Here is a tiny trained network, its code and every weight. The questions are about switching its units off for an input and a class, where a switched-off unit gives its printed mean instead of its output.

import numpy as np


def w(rows, s, z=0):
    codes = np.array(rows[::2]) - 128.0
    scale = np.full(codes.shape[1], s)
    scale[-1] = z or s
    return codes * scale


def f(y):
    return y / 2 * (1 + np.tanh(0.7978845608 * (y + 0.044715 * y**3)))


def log_softmax(a):
    a = a - a.max(-1, keepdims=True)
    return a - np.log(np.exp(a).sum(-1, keepdims=True))


def net(x, mask):
    res = np.array(x, float).reshape(1, 7) / 4 @ E
    y = f(res @ A[0][:, :-1].T + A[0][:, -1])
    res = res + np.where(mask, y, B[0][:, -1]) @ B[0][:, :-1]
    return log_softmax(res[-1] @ U[:, :-1].T + U[:, -1])


A, B = {}, {}
E = w([
[70,44,78,74,25,142,195],'x0',
[202,106,196,116,32,120,40],'x1',
[128,128,128,128,129,128,128],'x2',
[15,56,167,157,166,128,32],'x3',
[202,18,139,160,184,120,170],'x4',
[168,109,24,2,192,148,50],'x5',
[128,128,128,128,129,128,128],'x6',
],0.0069)
A[0] = w([
[45,73,192,171,158,115,54,68],'N1',
[97,76,122,95,33,108,174,38],'N2',
[226,7,155,175,176,114,173,50],'N3',
[186,213,191,187,208,110,79,42],'N4',
[98,60,95,98,59,123,183,61],'N5',
[214,186,116,114,132,135,173,80],'N6',
[218,104,213,126,9,115,35,24],'N7',
[202,194,135,131,68,106,207,94],'N8',
[78,200,117,89,86,118,91,76],'N9',
[61,158,108,128,196,121,198,53],'N10',
[83,161,230,236,74,96,195,43],'N11',
[173,177,152,164,180,113,111,61],'N12',
[175,163,95,102,122,146,172,93],'N13',
[127,131,164,177,111,140,174,68],'N14',
[96,104,148,132,141,141,103,83],'N15',
[76,153,101,158,200,119,210,58],'N16',
[75,250,131,125,63,125,107,67],'N17',
[130,144,159,192,76,150,167,66],'N18',
[176,110,51,16,171,127,50,1],'N19',
[63,84,123,132,145,130,75,84],'N20',
],0.016,0.0075)
B[0] = w([
[53,123,141,164,102,73,127,215],'N1',
[88,133,119,89,119,209,128,181],'N2',
[183,137,254,146,143,138,129,228],'N3',
[84,119,119,77,104,227,136,227],'N4',
[88,137,126,104,119,214,116,186],'N5',
[68,129,135,154,116,86,118,193],'N6',
[175,133,41,221,147,146,138,222],'N7',
[57,120,137,173,109,70,122,212],'N8',
[170,118,203,133,146,140,135,175],'N9',
[175,124,79,187,131,143,118,183],'N10',
[156,128,98,43,141,65,124,249],'N11',
[99,138,121,99,125,186,126,180],'N12',
[82,121,136,156,117,92,121,174],'N13',
[144,127,110,89,143,108,126,169],'N14',
[103,132,129,143,124,111,130,147],'N15',
[175,129,75,192,135,148,137,191],'N16',
[169,126,229,149,143,147,130,196],'N17',
[153,124,111,79,127,101,131,180],'N18',
[167,126,88,38,134,62,135,234],'N19',
[78,137,144,149,113,94,132,179],'N20',
],0.038,0.015)
U = w([
[125,129,91,66,166,125,141,250],'0',
[36,127,128,164,124,126,130,92],'1',
[70,142,107,95,136,255,138,84],'2',
[149,137,62,194,171,186,144,127],'3',
[143,136,205,139,178,176,147,69],'4',
],0.0078,0.0025)

Each question gives the input, the list of numbers given to net, and the class t.
The units are the neurons (one row each of A and B). Each row of codes is followed by its name. A weight is (code - 128) times the scale printed after its matrix; where a second scale follows, it is the last column's (A, B and U).
mask holds one flag per neuron, in row order. A switched-off neuron (its flag False) gives its mean, the last column of its row in B, instead of its output. The means were averaged over made-up inputs and are rounded, as every weight is.
A unit's drop is (log p(t) with every unit on - log p(t) with that unit switched off) / (log p(t) with every unit on - log p(t) with every unit switched off).
The circuit of an input: a set's keep is (log p(t) with only the set's units on - log p(t) with every unit switched off) / (log p(t) with every unit on - log p(t) with every unit switched off). Starting from the 12 units with the biggest drops (on a tie, the unit counted first), units are removed one at a time, each time the one whose removal leaves the highest keep (on an exact tie, the one counted first), for as long as the keep stays at least 0.8.
circuit, biggest first: the units of the circuit, biggest drop first
unit that matters most: the unit with the biggest drop
k most important neurons: the k neurons with the biggest drops, biggest first
drop of u: that unit's drop, to one decimal
input [-3,4,-6,-6,-6,5,-2], class 1: 2 most important neurons => N3; N6
input [-8,1,5,-7,-5,2,4], class 2: 2 most important neurons => N4; N12
input [6,5,-6,-8,7,2,4], class 1: 2 most important neurons => N8; N6
input [-4,-6,-5,4,-8,-7,3], class 4: unit that matters most => N17
input [7,-8,4,5,-8,0,-6], class 3: 3 most important neurons => N10; N16; N3
input [7,0,6,6,3,-1,-2], class 2: 4 most important neurons => N5; N2; N8; N6
input [-1,8,0,7,-6,7,0], class 3: 2 most important neurons => N7; N11
input [7,3,6,-8,7,5,-3], class 1: 4 most important neurons => N8; N13; N6; N4
input [-2,5,2,3,4,-2,4], class 3: 2 most important neurons => N7; N17
input [-2,-5,-1,4,-1,-1,4], class 3: 3 most important neurons => N16; N10; N8
input [-7,7,0,5,-4,-6,8], class 2: 2 most important neurons => N4; N19
input [-2,-4,8,-5,-8,-4,6], class 4: drop of N17 => 2.8
input [-7,7,5,8,5,5,-5], class 1: drop of N7 => 0.0
input [7,-3,-2,-4,-1,-7,-3], class 0: circuit, biggest first => N11
input [6,-7,6,2,4,5,7], class 3: drop of N11 => 0.2
